Below are the code and all the weights of a small trained network. Each question names an input and a class and asks about switching units off, where a switched-off unit gives its printed mean instead of its output.

import numpy as np


def w(rows, s, z=0):
    codes = np.array(rows[::2]) - 128.0
    scale = np.full(codes.shape[1], s)
    scale[-1] = z or s
    return codes * scale


def f(y):
    return y / 2 * (1 + np.tanh(0.7978845608 * (y + 0.044715 * y**3)))


def log_softmax(a):
    a = a - a.max(-1, keepdims=True)
    return a - np.log(np.exp(a).sum(-1, keepdims=True))


def net(x, mask):
    res = np.array(x, float).reshape(1, 4) / 4 @ E
    y = f(res @ A[0][:, :-1].T + A[0][:, -1])
    res = res + np.where(mask, y, B[0][:, -1]) @ B[0][:, :-1]
    return log_softmax(res[-1] @ U[:, :-1].T + U[:, -1])


A, B = {}, {}
E = w([
[57,107,83,67,233,169],'x0',
[128,201,13,185,113,60],'x1',
[139,127,73,10,134,205],'x2',
[68,94,72,111,35,40],'x3',
],0.011)
A[0] = w([
[168,122,34,161,144,117,141],'neuron 0',
[166,131,167,87,175,205,75],'neuron 1',
[130,158,92,94,131,57,208],'neuron 2',
[143,89,196,243,42,145,153],'neuron 3',
[167,117,207,214,77,71,100],'neuron 4',
[119,164,100,133,202,103,164],'neuron 5',
[98,146,82,170,151,105,140],'neuron 6',
[111,133,69,73,66,131,40],'neuron 7',
[124,114,123,103,188,146,178],'neuron 8',
[81,112,87,76,131,154,161],'neuron 9',
[62,86,140,120,53,87,253],'neuron 10',
[60,58,77,36,153,177,171],'neuron 11',
[139,135,61,92,79,91,150],'neuron 12',
[149,156,27,143,146,75,187],'neuron 13',
[160,130,254,152,180,153,208],'neuron 14',
[172,108,132,171,101,106,63],'neuron 15',
],0.012,0.0055)
B[0] = w([
[129,141,109,152,63,170,182],'neuron 0',
[104,66,170,75,127,170,214],'neuron 1',
[92,101,123,171,91,138,188],'neuron 2',
[131,116,116,102,184,86,223],'neuron 3',
[92,153,97,91,181,67,217],'neuron 4',
[113,118,127,158,68,126,175],'neuron 5',
[125,139,136,165,122,114,175],'neuron 6',
[139,202,134,162,103,125,176],'neuron 7',
[129,69,123,126,93,141,187],'neuron 8',
[87,96,102,123,99,100,195],'neuron 9',
[127,99,102,116,169,70,215],'neuron 10',
[125,37,138,113,96,80,252],'neuron 11',
[122,127,107,144,79,127,196],'neuron 12',
[147,130,132,163,55,150,216],'neuron 13',
[247,172,169,189,184,189,245],'neuron 14',
[102,115,103,110,163,114,156],'neuron 15',
],0.012,0.016)
U = w([
[212,181,118,153,249,37,179],'0',
[138,132,75,255,72,87,144],'1',
[155,160,72,96,80,193,2],'2',
[224,91,229,107,170,204,125],'3',
[59,66,60,49,121,13,205],'4',
],0.0087,0.0032)

Each question gives the input, the list of numbers given to net, and the class t.
The units are the neurons (one row each of A and B). Each row of codes is followed by its name. A weight is (code - 128) times the scale printed after its matrix; where a second scale follows, it is the last column's (A, B and U).
mask holds one flag per neuron, in row order. A switched-off neuron (its flag False) gives its mean, the last column of its row in B, instead of its output. The means were averaged over made-up inputs and are rounded, as every weight is.
A unit's drop is (log p(t) with every unit on - log p(t) with that unit switched off) / (log p(t) with every unit on - log p(t) with every unit switched off).
The circuit of an input: a set's keep is (log p(t) with only the set's units on - log p(t) with every unit switched off) / (log p(t) with every unit on - log p(t) with every unit switched off). Starting from the 12 units with the biggest drops (on a tie, the unit counted first), units are removed one at a time, each time the one whose removal leaves the highest keep (on an exact tie, the one counted first), for as long as the keep stays at least 0.8.
units of the circuit, in order: the units of the circuit, biggest drop first
top k neurons: the k neurons with the biggest drops, biggest first
drop of u: that unit's drop, to one decimal
input [-1,4,-6,5], class 4: units of the circuit, in order	neuron 14
input [4,-5,0,1], class 3: top 2 neurons	neuron 4; neuron 3
input [0,8,6,-8], class 2: top 3 neurons	neuron 11; neuron 1; neuron 10
input [-4,7,-8,5], class 4: top 3 neurons	neuron 4; neuron 3; neuron 14
input [-8,6,-1,-5], class 0: top 2 neurons	neuron 4; neuron 3
input [-5,7,-5,7], class 4: top 2 neurons	neuron 4; neuron 14
input [5,5,2,-6], class 1: top 2 neurons	neuron 5; neuron 4
input [-6,8,-8,-4], class 0: top 2 neurons	neuron 4; neuron 3
input [8,-7,8,-2], class 4: top 2 neurons	neuron 11; neuron 9
input [1,2,-4,-2], class 0: drop of neuron 2	0.1
input [1,-4,7,-1], class 4: drop of neuron 9	1.8
input [-4,1,7,2], class 1: drop of neuron 1	0.4
